Below is a small trained network, with its code and all its weights. Each question gives an input and a class and asks what happens when units are switched off, that is, made to give their printed mean instead of their output.

import numpy as np


def w(rows, s, z=0):
    codes = np.array(rows[::2]) - 128.0
    scale = np.full(codes.shape[1], s)
    scale[-1] = z or s
    return codes * scale


def f(y):
    return np.maximum(y, 0)


def log_softmax(a):
    a = a - a.max(-1, keepdims=True)
    return a - np.log(np.exp(a).sum(-1, keepdims=True))


def net(x, mask):
    res = np.array(x, float).reshape(1, 8) / 4 @ E
    y = f(res @ A[0][:, :-1].T + A[0][:, -1])
    res = res + np.where(mask, y, B[0][:, -1]) @ B[0][:, :-1]
    return log_softmax(res[-1] @ U[:, :-1].T + U[:, -1])


A, B = {}, {}
E = w([
[132,135,126,127],'x0',
[186,15,43,28],'x1',
[117,110,3,250],'x2',
[232,210,105,118],'x3',
[131,132,130,128],'x4',
[129,129,127,128],'x5',
[180,81,192,188],'x6',
[126,126,127,128],'x7',
],0.0065)
A[0] = w([
[158,144,43,188,8],'neuron 1',
[149,163,223,116,181],'neuron 2',
[167,105,107,98,41],'neuron 3',
[188,198,168,95,43],'neuron 4',
[110,155,131,85,33],'neuron 5',
[157,113,163,105,19],'neuron 6',
[155,121,142,133,254],'neuron 7',
[185,63,89,106,80],'neuron 8',
[171,103,91,86,58],'neuron 9',
[169,77,91,83,21],'neuron 10',
[156,91,96,113,9],'neuron 11',
[93,195,77,92,46],'neuron 12',
[141,47,102,118,40],'neuron 13',
[116,170,169,153,15],'neuron 14',
[111,187,155,174,55],'neuron 15',
[96,150,60,195,134],'neuron 16',
[102,179,136,149,3],'neuron 17',
[215,67,166,166,111],'neuron 18',
[168,119,192,84,50],'neuron 19',
[173,83,70,215,18],'neuron 20',
[247,194,102,144,168],'neuron 21',
[140,117,78,169,7],'neuron 22',
[179,110,168,172,30],'neuron 23',
[92,204,162,170,26],'neuron 24',
[135,121,166,85,18],'neuron 25',
[119,146,114,155,33],'neuron 26',
[188,179,96,121,55],'neuron 27',
[139,103,101,120,4],'neuron 28',
[113,171,63,83,120],'neuron 29',
],0.013,0.008)
B[0] = w([
[155,179,152,3,171],'neuron 1',
[135,104,57,87,254],'neuron 2',
[125,126,168,126,150],'neuron 3',
[154,109,172,57,171],'neuron 4',
[114,158,64,107,136],'neuron 5',
[108,217,150,94,136],'neuron 6',
[65,68,70,152,250],'neuron 7',
[155,124,203,199,199],'neuron 8',
[188,155,182,165,171],'neuron 9',
[212,177,201,220,171],'neuron 10',
[195,173,214,211,142],'neuron 11',
[91,187,27,212,148],'neuron 12',
[120,114,164,162,166],'neuron 13',
[191,185,222,167,152],'neuron 14',
[153,135,171,206,174],'neuron 15',
[133,84,151,48,205],'neuron 16',
[216,150,137,242,138],'neuron 17',
[36,204,27,200,198],'neuron 18',
[133,190,78,60,174],'neuron 19',
[139,181,87,34,185],'neuron 20',
[108,22,111,160,240],'neuron 21',
[164,225,103,7,144],'neuron 22',
[161,221,49,214,145],'neuron 23',
[198,115,202,169,180],'neuron 24',
[207,206,170,76,143],'neuron 25',
[225,200,172,60,132],'neuron 26',
[130,52,160,98,156],'neuron 27',
[218,166,232,201,131],'neuron 28',
[57,146,70,202,175],'neuron 29',
],0.011,0.0087)
U = w([
[173,174,239,187,23],'0',
[129,219,148,2,61],'1',
[80,89,132,139,254],'2',
[69,18,156,129,182],'3',
[81,98,130,139,235],'4',
[79,95,133,137,207],'5',
[78,95,130,140,191],'6',
[45,220,66,195,24],'7',
],0.01,0.0095)

Each question gives the input, the list of numbers given to net, and the class t.
The units are the neurons (one row each of A and B). Each row of codes is followed by its name. A weight is (code - 128) times the scale printed after its matrix; where a second scale follows, it is the last column's (A, B and U).
mask holds one flag per neuron, in row order. A switched-off neuron (its flag False) gives its mean, the last column of its row in B, instead of its output. The means were averaged over made-up inputs and are rounded, as every weight is.
A unit's drop is (log p(t) with every unit on - log p(t) with that unit switched off) / (log p(t) with every unit on - log p(t) with every unit switched off).
The circuit of an input: a set's keep is (log p(t) with only the set's units on - log p(t) with every unit switched off) / (log p(t) with every unit on - log p(t) with every unit switched off). Starting from the 12 units with the biggest drops (on a tie, the unit counted first), units are removed one at a time, each time the one whose removal leaves the highest keep (on an exact tie, the one counted first), for as long as the keep stays at least 0.8.
units of the circuit, in order: the units of the circuit, biggest drop first
top k neurons: the k neurons with the biggest drops, biggest first
drop when u is switched off: that unit's drop, to one decimal
input [4,7,1,5,3,3,-6,-2], class 0: units of the circuit, in order -> neuron 10; neuron 9
input [-7,4,7,-7,7,-7,8,6], class 7: units of the circuit, in order -> neuron 18
input [-6,-6,6,8,-5,6,2,2], class 3: top 2 neurons -> neuron 21; neuron 16
input [-6,1,1,6,4,0,8,-1], class 7: top 2 neurons -> neuron 18; neuron 23
input [-1,7,6,-4,7,3,6,1], class 0: units of the circuit, in order -> neuron 8; neuron 10; neuron 11
input [-4,1,-8,-1,7,-5,8,3], class 1: top 2 neurons -> neuron 19; neuron 25
input [-3,7,-8,-3,7,2,-5,6], class 1: top 3 neurons -> neuron 19; neuron 25; neuron 21
input [6,-4,-8,-8,7,-6,6,-8], class 1: units of the circuit, in order -> neuron 19; neuron 21
input [-7,6,-3,8,7,-2,-4,6], class 3: top 2 neurons -> neuron 21; neuron 27
input [-2,3,-7,-3,-5,-5,-7,4], class 1: top 3 neurons -> neuron 21; neuron 25; neuron 18
input [-8,-8,-7,-5,-3,-5,-8,1], class 0: top 2 neurons -> neuron 24; neuron 14
input [-7,7,-8,-1,-7,4,-2,6], class 1: top 2 neurons -> neuron 19; neuron 21
input [-4,6,-4,-3,-5,-2,-8,-4], class 7: top 2 neurons -> neuron 29; neuron 21
input [6,-7,0,3,-7,6,0,5], class 0: units of the circuit, in order -> neuron 24
input [2,-5,1,-4,-5,2,8,0], class 7: drop when neuron 18 is switched off -> 0.4
input [-8,8,-1,1,-3,7,3,-1], class 0: drop when neuron 24 is switched off -> 0.0
input [3,8,7,-4,5,-2,2,-6], class 0: drop when neuron 10 is switched off -> 0.1
input [-5,7,-5,-3,3,-4,-8,-6], class 7: drop when neuron 9 is switched off -> -0.1
